Table B holds the same points as the rows below and some others, measured another way and shuffled. Each row below is followed by which row of B it is.
B:
[[-280  552  -73 -239 -200  510    2   76  221   84  -74  140  152  544
   -20 -290  155  176  372  148  345 -349 -100 -239  642  464  -15  160
    -7 -300   -9   32   17]
 [ -57  316  -37  214  183   16  192  254 -140 -107 -121 -419  -86  117
  -248 -218   -8  234  299 -360   97  -46  -49 -151  201   44   -4  135
  -243   76   36   97 -170]
 [-191   -6  -73  -12  -43  177 -139 -117  -67   85    6  -93  -61  -93
   123  235  -30  -87 -118  302    3  -11  106   35 -103  -45  -55  -30
   116 -219  109 -125   49]
 [ 103  136  137  289  255 -135  124  134 -206   23  -29 -312 -118 -187
  -346  -31   30  144  133 -182   65  -86  -53  -32  -10 -199  -59  -42
   -97  139  -82   26 -144]
 [-306   17 -176 -136  -90   86 -376  -81 -105  205  145  162 -109 -185
   147  435  -38   21 -120  370   90   82  206  102  265 -135 -168   -2
  -126 -253   79  185   21]
 [-301   51 -225   71   42   18   89   84   42 -241  -50 -226  -21  315
   -24  -40 -239  126  212  -95  121  -40   56  -68  317  234  336  179
  -430 -143  200  111  -19]
 [  85  411  176  213  342   72   26  172 -285  151  -77 -369  -26 -342
  -440 -136   59  175   49  -91  115 -279  -44   87  -63 -308 -215  -39
   187   51 -160  -21 -214]
 [ 163 -264   77   87 -192   25  209 -201  142  149  -71 -149 -107   62
   120   88   -4 -160  -65  112 -120    6  -57 -272 -380   43  116  -88
   226  -52  103 -363  135]
 [-381  163 -256  -39   78   78 -256   13 -144   -8   48  -64  -65  -49
    33  227 -177  115  -18  148  113   18  197  143  325  -63    3  118
  -258 -245  118  231  -77]
 [ 153  -46  -91   94 -105 -133  228 -148   88  129  -66 -123 -189  214
    38    0  -96   19   97 -210  -72  167  -18 -325   -2   11  112   51
   -61   22   57  -32  -42]
 [ -80  149  155  335  341  -32   95  224 -236 -190  -30 -389  -33 -130
  -375  -70   47  122  197  -75  152 -209  -62   76    6  -61   25  -43
  -191   90  -47  -26 -102]
 [ 140 -224  271  131 -140  105  186   36   93  109  -63 -195   -1  -89
   -78   20  139  -78    0  191   -5 -250 -128 -194 -364   65   66 -148
   196   -2   70 -389  179]
 [ -94   55  181   47 -100  225  127  240  101  -15  -70 -158   84  107
  -170 -133  151  117  219  116  185 -373 -132 -166  107  252   83  -17
   -78  -61   77 -167  122]
 [ 134   21  -45  189   84 -190  201  -74  -24   62  -41 -195 -179   83
  -132  -11 -112   66  110 -240  -14  102  -18 -199   29  -86  103   31
  -119   74  -12   33 -120]
 [ 292  -81   75  126 -101 -107  229 -207   67  251  -46  -84 -192   61
   -13   36   36  -61   37 -104  -91  115  -78 -323 -187  -81  -12  -74
   163   74  -43 -173  -13]
 [-339  214 -213   -6  -75  212   71   83   70 -205  -65 -135  -23  484
    87  -93   -9  103  331  -52  166    9    8 -200  423  387  124  178
  -336 -169  170   75    3]
 [  13  240  -35  103 -229  319  194  145 -122   73 -180 -441 -223  193
   220  -86  384    2  251 -260 -127  294  -55 -486 -166  164 -467   80
   165   44  159 -196   -4]
 [ 240 -119  -34  122  -51 -120  247 -366  114  174  -70 -100 -173  150
    58   41 -135 -134  -44  -61 -125  140  -29 -264 -259  -66  162  -38
   209  -25   -3 -223  -23]
 [ -18 -156 -157    8 -180 -117  141 -173  170   53   -1   35 -159  318
   132  114 -140    0  114  -52    1  160   16 -278  186  148  231   72
  -237  -77  117   33   38]
 [-144 -128 -136   32 -225   27  114   -2  114  -59  -18  -69 -140  323
   177   99    5   19  199  -35   20  155    5 -298  183  267  116   68
  -294  -73  188   -1   99]
 [-201  104  -82 -142 -138  220 -219  -63  -12  234   43   78  -32  -74
   105  214   14   17  -77  328   88  -75  103   -7  135  -27 -132    3
    85 -261   67    6   45]
 [-198 -373   48    4 -233  -21 -298   78 -122  159  202  122 -193 -323
   176  593  211  -40  -68  412   27  150  127  -25   51  -80 -257 -159
  -255  -64  148   53  202]
 [-197  239   92  226  323   72 -117  338 -357  -66  -23 -437  -15 -404
  -346   40   35  191   34   23  120 -236   58  220   -8 -225 -164  -10
  -118   -3   22   63 -117]
 [  84   13  150   18  -74  143  -67 -108  -50  307   -3  -37  -74 -233
   -19  175  152  -75 -116  274    0 -105  -10  -69 -228 -155 -222 -142
   337  -94  -43 -218   50]
 [  18 -272  -16   59 -229   59  207 -159  190   24  -76 -141  -86  221
   183   73  -40 -133   20   97  -81   39  -38 -296 -229  199  212  -22
    52 -100  182 -290  157]
 [  77  241 -171 -207 -295  102   93 -294  279  337  -13  303 -110  506
   143  -51    5   48  195  -31  107   95  -43 -411  457  195   19  103
    55 -173  -56   75  -29]
 [-145 -266   73  106  -46 -165 -190  214 -155   79  164   -1 -164 -334
   -87  415   83  110   24  180   85   17   78   28  166 -133 -105  -99
  -415   40   86  175   87]
 [ 112 -398  -34   25 -275  -29  191 -362  239  132  -48  -32 -123  181
   262  189 -122 -242 -124  189 -151  105    3 -285 -351   99  257  -68
   171 -138  157 -346  177]
 [-165  -14   50  -89 -165  186 -269    8  -68  260  105  115  -62 -234
    71  332  175   -7  -69  416   96  -71   71    0   85  -72 -263  -99
    55 -179   29  -10  106]
 [-280   46   61   55   44   83 -140  287 -104  -49   64  -79   12 -121
  -185  128   74  176  151  183  227 -240   23   72  309   67  -11   -7
  -348  -75   68  131   43]
 [-514   -7 -223   -8  -36  313  -87   51   -2 -283  -68 -276   69  190
   180  101 -150  -29   32  268   78 -108  127   64   61  285  217  116
  -192 -334  321 -111  110]
 [-174  -55 -316  -16 -211   -8  171 -140  191 -111  -47  -54 -149  551
   240   33 -172    6  221 -141    3  242   48 -330  295  317  278  187
  -343 -143  221   68   23]
 [ -14  388 -109  108  205  -44   -3   28 -191  136  -32 -189 -144  -45
  -209  -40  -71  192  117 -217   78   42   53  -40  252 -202 -139   91
   -76   -5  -87  209 -247]
 [-218  113 -550 -101  -70   62   47 -482  114    2 -120 -135 -144  461
   374   71 -498 -105 -111  -70 -137  332  214 -136   56   66  326  259
    29 -362  226    9 -122]
 [ -23   32  -70  -38  -29   30 -164 -234  -77  297   53   40 -139 -197
    71  291  -62  -56 -180  233  -16   70  120    9  -51 -241 -149  -59
   186 -166  -17  -22  -36]
 [-228   87  -51 -122  -32  135 -345  -83  -84  256  119  170  -34 -232
    12  326  -17   26 -137  423  139 -113  143  151  207 -160 -147  -54
    21 -256  -10  101   15]
 [-366  210  -95  -54   70  182 -337  128 -202   82   81  -30  -19 -214
   -50  252   16  123  -20  283  176 -113  154  173  299  -97 -186   24
  -155 -213   54  184  -32]
 [  91  -11  185   33 -108  163   14   84  -34  284  -63 -191  -26 -275
   -78   67  142   14  -89  177   -9 -203  -39 -117 -276 -116 -170  -98
   277  -50   47 -240   75]
 [ 139 -201   99   23 -175   43   19 -340   84  273   32   95 -136  -37
   148  258   98 -215 -120  314  -66   60  -14 -182 -285  -59  -69 -171
   318  -99  -13 -290  116]
 [-263 -166  -44 -101 -223  180 -186  -36   50   88   69   77  -34  -29
   188  314   36  -62  -59  424   75  -56   92  -33   67  106   -5  -48
   -71 -238  167  -77  177]
 [ 134  -10   -1  221  146 -244   44   41 -225  167   -2 -287 -243 -306
  -170  166  -74  105  -35 -211  -83  155   67  -62 -110 -353 -114  -19
   -90  131   -1   99 -149]
 [ -86   72 -193  100   67 -185  -14    1 -111   52   39 -103 -213   41
   -48  152 -141  150  106 -191   34  204  104  -90  306 -107   14  105
  -356   -1   52  277 -135]
 [ -91  219   24  -22   54  165 -184  -23 -133  251   18  -52  -32 -250
   -89  146   32   50  -96  244   93 -151   68   78   27 -193 -201  -40
   190 -169  -43  -14  -50]
 [-280  196    0  -76 -175  530   32  111   86  -31 -144 -244  122  216
   114 -133  129  -14  105  248  107 -278  -36 -146  -33  334  -16   72
   183 -279  197 -294  138]
 [-217  213  177  110  145  400  -58   76 -132  -62  -77 -297  119 -138
  -138  -40  151  -44    9  358  144 -382  -30  116 -211   43  -96  -91
   277 -186   21 -320   50]
 [ 195 -128  219  348  266 -382  -13  201 -328  151   98 -242 -243 -568
  -395  260   55  157   -7 -124    6   24   16   53  -91 -464 -182 -156
  -223  269 -107  140 -120]
 [ 158  154  -28  104   39  -55  230 -143   66  138  -91 -140 -105  191
  -115 -130 -102   57  117 -189   16  -10  -57 -237   41  -21  121   50
    57   -6  -44  -45 -107]
 [  49  267 -165   98   41   89  206 -190  -18   57 -157 -302 -139  257
    54 -134  -89  -11   88 -229  -73  155    0 -242  -82    3   -3  119
   173  -73   34 -111 -151]
 [ 212 -457  166  309   -4 -437   94   78 -144  108  107 -154 -312 -341
  -127  371   59   23   -1  -97 -105  218    5 -153 -181 -259  -44 -164
  -315  262   39   31   41]
 [-254  284 -375  -49  -20  224   41 -212   11  -42 -137 -243  -70  357
   221  -43 -234  -15   34  -61  -34  155  134 -126   95  115  101  221
    48 -287  175  -26 -108]
 [  73  -82   35  155  129 -379 -201   84 -280  288  188   35 -285 -480
  -219  417    4  176  -50  -29   37  166  118   58  204 -458 -241  -99
  -313  137  -96  345 -131]
 [-246  -53  112   -8  -96  129 -180  245  -46   52  100   20   -5 -149
   -85  220  177  114  108  305  201 -207   15   10  240   82  -98  -66
  -252  -96   86   52  130]
 [-344 -193 -309  -87 -171  -83 -228 -117   17    3  146  166 -183  122
   255  449 -164    9    1  211   54  260  206  -29  395   71   98   72
  -458 -214  199  256   62]
 [ -13  759 -361 -202  -59  226   74 -284   87  305 -111   96 -126  575
    79 -268  -64  152  253 -288  123  172   23 -342  589   87 -153  273
   158 -222 -130  227 -304]
 [ -87  -21   27   30 -187  175  187   68  163  -37  -88 -139    2  290
    26  -90   60   35  207   41   86 -145  -90 -276   74  312  151   47
   -89  -95  144 -167  119]
 [ -62 -293   44  207   39 -218   -2    9  -85  -63  105  -89 -178 -111
   -50  308  -10   -8   50   92   18   95   41  -38    9  -60   80 -104
  -333   56   72   22   61]
 [-206  -13   71   98  153 -104 -290  140 -234   82  185   59  -99 -373
  -212  365   54  126    6  275  192 -101   97  197  271 -217 -137 -112
  -301  -37  -46  219  -25]
 [-229 -213   81    6 -118  192 -188 -107   -3   36   84   69  -19 -106
   138  353  127 -164  -81  545   69 -102   55   38 -111   66  -51 -165
    62 -215   99 -220  208]
 [  56  156   25   38   53  134   83 -162   19  179  -95 -169    2  -30
   -95  -58  -95  -28  -79  101   17 -184  -14  -46 -180  -91   65  -14
   314 -147  -20 -212  -50]
 [-297 -174   13   23    5   18 -314  160 -182   65  134  -50  -55 -408
   -25  424  -17   55 -129  384   87 -105  165  200   63 -152  -81  -75
  -233 -146  138   89   99]
 [ 273 -259  224  261   15 -282  182   45  -60  168   25 -159 -198 -227
  -204  148   75   31   48  -92  -39   20  -79 -188 -181 -182    2 -155
  -101  210  -35  -78   20]
 [ 160 -126 -134   72 -237  -25  318 -271  184   82 -119 -157 -207  387
   238  -11  -48 -119   91 -174 -155  271  -39 -460 -164  160  132   53
    81  -30  134 -220   31]
 [ -32 -121   87  -75 -269  153  -16  -45  139  211   25  105  -30   31
    83  162  134  -33   23  295   75 -120  -32 -197   34  124  -28  -77
    60 -135   68 -152  173]
 [-162  393   37   74   57  231  120  228   -2  -87  -81 -179   31  288
  -214 -255  152  204  387 -101  254 -229 -109 -180  395  261  -19   95
  -178  -42  -13   44  -60]
 [ 125   11  -77   19  -33  -68  -24 -187  -69  343  -19  -94 -173 -199
    26  184 -120  -12 -177   18 -104  108   94  -91 -158 -293  -96  -18
   193  -80    9  -28  -85]
 [  40  -66   52   18 -163   14  109  -31  133  136    0   34  -88  151
   -12   47   64   27  137   55   69  -55  -64 -254  123  125   58  -21
   -75  -34   34  -55   74]
 [-217  -51  329  187   32  161 -187  391 -245  -50  115 -138  -30 -362
  -199  248  430   75  161  336  205 -238  -57   63   50   17 -333 -202
  -194   51   14  -62  144]
 [-392  175  -77 -139  -59  304 -292   37  -31   64   73   91   54  -21
    41  187   34   65   15  420  215 -205   99  107  320   92  -76   14
   -74 -310   66   63   58]
 [-162  168  106  -80  -85  325 -184   64  -61  219    7  -20   34 -173
   -29  121  192   28  -27  370  137 -252   17    7   27  -10 -237  -68
   208 -196    9 -116   72]
 [-187  171   85   95  213   -3 -343  210 -353  166  139  -65  -94 -523
  -268  309  106  178  -38  216  171 -127  114  247  207 -344 -325  -87
  -156  -30  -75  236  -99]
 [-183  259 -149  124  219   51  -78   22 -233   -9  -38 -301  -92 -102
  -102   66 -128   95    0  -48   42   21  114   85   68 -163  -60   87
   -59 -101   41   95 -170]
 [ -33  277 -101  -51  -85  304  138 -230  120  118 -153 -145   -2  309
   100 -156  -37  -71   40   57   12  -78  -30 -211  -70  138   37   78
   345 -234   40 -245  -32]]
Rows of B count from 0, top down.

[-492  333  339  153 -369  109    8  361  126  159 -209  -11  -85  -67
   83  280  231 -188  235  -24  236  313  221 -177   51  -46  480  399]	14
[ 610  164 -494 -447  143  381 -203 -497  136  115   13 -295   28  313
 -240 -493  -20    8 -297  -58  227 -323 -200    4 -173 -586  -97 -400]	30
[ -82  -66  -95 -322 -105  113 -570  440  414   33 -264  258  276  447
  530  333 -316 -160  321  160  -64  230  166  -56  426  193  -91   -6]	1
[ 384  591   18  155    6  259  168 -160  208   70 -324 -153 -213   71
 -435  -29  297 -417  -96 -203   98   50  -28   67 -251 -571 -293 -142]	65
[ 342   10 -158  111  187 -306  475 -252  -90  -23   85 -129  -12 -168
 -278 -277  -83   48 -311 -408  -38   70 -364  145  -22 -216 -418 -253]	59
[-116 -163  -14 -226  -97 -106 -343  308  214   42 -210  292  174  314
  497  236 -326 -131  247   16  -61  270    1  -73  370  205 -157  -54]	10
[ 132   75  -31 -252 -201  193 -266 -162  598 -129  196 -252  207  187
  -96 -217  -57  151  -63   35  200 -234  -52 -211   87 -386   95 -190]	49
[-331 -250   16   39    5 -545  448  156 -490  153  279  -83   -9 -429
  199  -27  -31  232 -156 -269  149  258 -194   39  313  265  321  245]	4
[ 447  264 -241  150  399 -342  701   18 -296   33  280 -453  -94 -574
 -432   12  341  -71 -504 -323   46    3 -150  475  328 -210 -285  -21]	21
[ 409  190  -67   41  226 -259  456  -68   32   47   -2 -148  -58 -240
 -273   46  120 -244 -358 -368  -65   68 -307  318  326 -256 -680 -261]	26
[ 118  187  -16  159  -66  -18  336 -235  168  -54   91 -254   30 -115
 -394 -315   32  131 -209 -304  109   10 -189  -52 -219 -375  -49  -93]	2
[-492 -339  139 -178 -293 -253 -147  282  243   14   88  166  313   75
  449   76 -371  244  140  -82   34  240 -140 -204  410  283  141   85]	70
[ 178  648  277  284 -166  214  282 -130  280   55 -273 -180 -268  -58
 -498   17  407 -414  -76 -246  163   57  -42  -39 -251 -598 -183  -56]	25
[ 185  697  156   52 -234  486  149 -394  221  157 -106 -451 -315  -28
 -607 -268  558 -249 -183 -141  459 -218  -33 -177 -420 -854  273  -27]	27
[-136   70  482  262 -220 -396  393  192  677 -162  -95  160  204 -164
 -133  255 -163 -168  -93 -449 -247  305 -383   56  436  -78 -888 -224]	45
[ -40  -69  305  150 -210 -294   23  164  743 -302   24  135  280   82
   45  143 -293   -6   93 -194 -208  180 -170 -116  314  -31 -557 -226]	32
[  70  504  306  -24 -296  325  -31  -54  673   39 -178 -171  -26   84
 -333   72  280 -322  -71 -121  172  -66  -85  -93   71 -592 -250 -146]	9
[ 669  547 -343  373  241  268  -58 -104  -41 -180 -264 -201 -247  255
 -305 -112  203 -276  193   85   49   70  439  -10 -618 -394  178    6]	11
[-475 -247  181  377 -282 -322  -87  441  289 -227 -278  469  301  263
  452  139 -604  148  519 -141 -293  626  102 -277 -101  459    3  173]	6
[-139  144 -234  463   36  -28   50  317 -356  -73 -239   58  -18   94
  145   -2 -142   99  392    5  -21  493  445  -95 -510  235  645  446]	37
[ 698  581 -383  -68  183  504 -235 -197  109   64 -364 -194 -188  373
 -284  -98  232 -404   18   65  143  -89  214   90 -364 -563  -73 -171]	54
[-365  125   44  505 -108 -206  340  292 -300  -20  -91  -19  -46 -188
   34    5  -19  143  217 -162   54  481  230 -115 -318  188  580  462]	23
[ 141  -47 -192 -699  -61  236 -598  -35   70  311 -153   65  -25  437
  440   41  -48 -238   40  148  294 -103  -85 -103  372 -156   78 -192]	5
[-283  140  -41   86 -241  213 -261  178  -49   36 -154  -16  -11  230
  211  -58  -35   86  360  139  239  227  358 -325 -351    4  814  347]	71
[-214  237  246  100 -172  -59   23  359   76  127 -231   76  -83  -38
  174  364  148 -304  176  -55   92  316  118  -19  239    8   71  202]	60
[-116  -79   33 -504   -8 -246  175   22 -322  402  281 -228 -114 -346
  181   76  279  -72 -359 -149  396  -88 -322  110  726  -82  152   18]	52
[ 263   10 -448    5  378 -230   95  202 -679  161 -136   19 -156  -15
  256   88  -24 -148   52  -49   16  310  156  224   57  219  156  153]	51
[  94  259 -250 -481   71  253 -297  226 -192  367  -67 -195 -109   56
  232  232  323 -281  -33  192  348  -35  197  139  429 -118  389  163]	19
[-134  -41  512  286 -118 -693  606  192  451 -173  172   50  133 -454
 -125  273  -59  -97 -236 -500 -200  248 -468  128  661    5 -840 -190]	50
[-155  -17 -207  317  174 -394  444  274 -663   82   66  -87  -91 -337
  111   23    1  140   18 -187   58  406  141  122  -34  300  471  393]	28
[ 557   59 -316  190  304 -230  318 -289 -200 -132   57 -148 -102  -22
 -242 -311  -68   18 -180 -250  -29   36 -146  101 -255 -222 -227 -228]	67
